Below are the code and all the weights of a small trained network. Each question names an input and a target symbol and asks about switching units off, where a switched-off unit gives its printed mean instead of its output.

import numpy as np


def w(rows, s, z=0):
    codes = np.array(rows[::2]) - 128.0
    scale = np.full(codes.shape[1], s)
    scale[-1] = z or s
    return codes * scale


def norm(h):
    return h / np.sqrt((h * h).mean(-1, keepdims=True) + 1e-5)


def f(y):
    return y / 2 * (1 + np.tanh(0.7978845608 * (y + 0.044715 * y**3)))


def softmax(a):
    e = np.exp(a - a.max(-1, keepdims=True))
    return e / e.sum(-1, keepdims=True)


def log_softmax(a):
    a = a - a.max(-1, keepdims=True)
    return a - np.log(np.exp(a).sum(-1, keepdims=True))


def net(x, mask):
    ids = ['ΓΔΛΠΣΨΩβεζηθμξτφ'.index(c) for c in x.split()]
    T = len(ids)
    res = E[ids] + P[:T]
    u = 0
    for l in range(2):
        q, k, v = (norm(res) @ M[l].T for M in (Q, K, V))
        z = softmax(np.where(np.tri(T) > 0, q @ k.T / 3**0.5, -1e9)) @ v
        res = res + np.where(mask[u], z, O[l][:, -1]) @ O[l][:, :-1]
        u += 1
        y = f(norm(res) @ A[l][:, :-1].T + A[l][:, -1])
        res = res + np.where(mask[u : u + 8], y, B[l][:, -1]) @ B[l][:, :-1]
        u += 8
    return log_softmax(norm(res)[-1] @ U[:, :-1].T + U[:, -1])


Q, K, V, O, A, B = {}, {}, {}, {}, {}, {}
E = w([
[154,154,108,167,130,158],'Γ',
[123,146,112,157,112,162],'Δ',
[119,136,93,154,122,156],'Λ',
[96,65,182,161,173,132],'Π',
[107,110,140,134,160,74],'Σ',
[126,117,143,138,156,68],'Ψ',
[121,136,102,155,115,164],'Ω',
[117,144,151,134,157,74],'β',
[133,139,75,159,117,142],'ε',
[189,165,143,139,156,178],'ζ',
[124,91,103,82,147,84],'η',
[130,94,252,207,146,77],'θ',
[116,88,116,82,168,118],'μ',
[169,74,58,107,93,176],'ξ',
[191,96,178,113,98,60],'τ',
[119,59,204,138,49,169],'φ',
],0.032)
P = w([
[63,119,83,132,143,121],'0',
[167,95,95,176,179,135],'1',
[189,91,108,162,165,123],'2',
[206,113,120,137,133,123],'3',
[222,116,127,125,120,109],'4',
[253,129,131,106,101,89],'5',
],0.026)
Q[0] = w([
[93,39,248,127,225,82],'L0H1',
[21,34,175,61,81,46],'L0H1',
[81,252,88,173,77,214],'L0H1',
],0.025)
K[0] = w([
[47,112,113,191,124,84],'L0H1',
[59,141,149,253,115,140],'L0H1',
[190,148,157,138,204,147],'L0H1',
],0.036)
V[0] = w([
[102,88,177,13,218,252],'L0H1',
[136,243,193,124,181,159],'L0H1',
[217,132,74,176,109,41],'L0H1',
],0.014)
O[0] = w([
[88,121,8,193,48,28,94],'L0H1',
[50,190,140,86,69,139,2],'L0H1',
[249,224,133,25,204,138,197],'L0H1',
],0.011,0.012)
A[0] = w([
[130,79,145,79,172,15,125],'L0N1',
[175,197,81,175,80,174,73],'L0N2',
[152,101,148,157,62,197,38],'L0N3',
[117,165,110,28,167,67,79],'L0N4',
[106,118,138,64,164,23,2],'L0N5',
[5,246,139,97,127,159,81],'L0N6',
[173,88,137,166,174,147,150],'L0N7',
[84,230,109,129,199,201,3],'L0N8',
],0.02,0.0053)
B[0] = w([
[100,73,173,161,118,190,176],'L0N1',
[190,180,154,167,168,148,161],'L0N2',
[115,67,160,107,140,162,132],'L0N3',
[148,157,198,134,152,181,147],'L0N4',
[124,136,104,117,170,98,130],'L0N5',
[53,213,142,14,93,123,131],'L0N6',
[179,116,157,157,188,153,253],'L0N7',
[210,125,121,98,251,69,150],'L0N8',
],0.031,0.018)
Q[1] = w([
[60,205,133,145,127,118],'L1H1',
[166,191,135,88,96,151],'L1H1',
[25,33,253,46,183,117],'L1H1',
],0.029)
K[1] = w([
[118,175,76,176,142,183],'L1H1',
[182,144,180,148,98,80],'L1H1',
[3,172,110,143,232,118],'L1H1',
],0.037)
V[1] = w([
[31,197,203,146,214,59],'L1H1',
[111,92,12,28,141,226],'L1H1',
[71,104,252,120,104,118],'L1H1',
],0.044)
O[1] = w([
[18,158,43,117,151,240,30],'L1H1',
[150,80,238,20,180,4,61],'L1H1',
[103,100,24,195,227,152,9],'L1H1',
],0.029,0.011)
A[1] = w([
[178,149,130,146,95,193,177],'L1N1',
[85,111,122,147,103,202,208],'L1N2',
[95,205,157,144,83,181,220],'L1N3',
[110,124,205,166,118,125,65],'L1N4',
[153,153,118,136,139,26,205],'L1N5',
[173,119,147,162,176,122,91],'L1N6',
[207,160,2,110,89,75,75],'L1N7',
[189,183,74,132,103,60,1],'L1N8',
],0.05,0.0067)
B[1] = w([
[44,109,166,161,145,163,252],'L1N1',
[191,140,161,96,95,83,180],'L1N2',
[125,172,85,103,87,87,198],'L1N3',
[174,77,104,135,128,181,200],'L1N4',
[50,140,127,111,95,147,205],'L1N5',
[114,178,129,116,119,78,240],'L1N6',
[255,126,146,131,117,124,154],'L1N7',
[164,80,94,113,168,64,175],'L1N8',
],0.07,0.03)
U = w([
[139,73,215,75,130,71,81],'Γ',
[92,63,96,98,212,130,253],'Δ',
[136,152,64,48,145,168,222],'Λ',
[163,115,101,203,31,97,72],'Π',
[178,161,160,45,183,173,136],'Σ',
[127,223,94,64,49,86,42],'Ψ',
[140,65,155,135,182,195,197],'Ω',
[124,126,159,78,76,233,137],'β',
[197,117,151,179,219,150,154],'ε',
[83,58,167,255,121,115,66],'ζ',
[20,73,87,105,85,106,151],'η',
[84,186,221,98,195,163,78],'θ',
[63,114,58,169,132,44,136],'μ',
[105,102,47,168,135,159,255],'ξ',
[198,233,152,134,121,199,77],'τ',
[168,170,105,108,185,35,117],'φ',
],0.016,0.0088)

Each question gives the input, a string of symbols that net reads in full, and the target symbol t.
The units are the heads (3 rows each of Q, K, V and O) and the neurons (one row each of A and B). Each row of codes is followed by its name. A weight is (code - 128) times the scale printed after its matrix; where a second scale follows, it is the last column's (O, A, B and U).
mask holds one flag per unit, layer by layer, with each layer's heads first. A switched-off unit (its flag False) gives its mean, the last column of its rows in O or B, instead of its output. The means were averaged over made-up inputs and are rounded, as every weight is.
A unit's drop is (log p(t) with every unit on - log p(t) with that unit switched off) / (log p(t) with every unit on - log p(t) with every unit switched off).
The circuit of an input: a set's keep is (log p(t) with only the set's units on - log p(t) with every unit switched off) / (log p(t) with every unit on - log p(t) with every unit switched off). Starting from the 12 units with the biggest drops (on a tie, the unit counted first), units are removed one at a time, each time the one whose removal leaves the highest keep (on an exact tie, the one counted first), for as long as the keep stays at least 0.8.
circuit, biggest first: the units of the circuit, biggest drop first
unit that matters most: the unit with the biggest drop
k most important neurons: the k neurons with the biggest drops, biggest first
k most important neurons of layer l: the k neurons of layer l with the biggest drops, biggest first
input β ε Λ Δ ε β, target Λ: circuit, biggest first : [L1H1; L0H1; L0N6; L1N2]
input μ ξ Λ ξ τ θ, target η: unit that matters most : L0H1
input Ω Γ φ ε, target φ: 2 most important neurons : [L0N3; L1N6]
input Δ ε Λ β, target Δ: circuit, biggest first : [L0H1; L1H1; L0N7; L0N2]
input τ Π φ ξ, target φ: 3 most important neurons of layer 1 : [L1N6; L1N7; L1N8]
input ξ ξ ε μ Δ, target Π: 3 most important neurons : [L0N7; L1N3; L0N2]
input ε μ τ, target β: circuit, biggest first : [L0N8; L1H1; L0N1]
input Ψ Γ ε ε η ε, target ζ: 2 most important neurons of layer 0 : [L0N4; L0N8]
input Γ Γ ζ ε, target Ψ: circuit, biggest first : [L1N3; L1H1]
input φ φ θ Λ Δ φ, target μ: circuit, biggest first : [L1H1; L0N3; L1N6]
input ε ε ε Σ θ, target β: 4 most important neurons : [L0N8; L1N4; L1N3; L1N1]
input Γ β θ, target Ψ: 3 most important neurons : [L1N3; L1N2; L0N8]
input ξ ε μ ε Λ, target Π: 2 most important neurons : [L1N3; L0N2]
input Δ η φ, target Δ: unit that matters most : L0H1
input ε ε ε Δ ε, target θ: 2 most important neurons of layer 1 : [L1N1; L1N5]
input ξ η τ ε, target ε: 2 most important neurons : [L1N7; L0N1]
input μ η η, target η: circuit, biggest first : [L0H1; L1N5]
input ε ε η ε, target ζ: 4 most important neurons : [L1N1; L1N2; L0N2; L1N8]
input Δ Ω φ, target Δ: 2 most important neurons : [L0N7; L0N6]
input θ Δ τ, target ξ: circuit, biggest first : [L1H1]
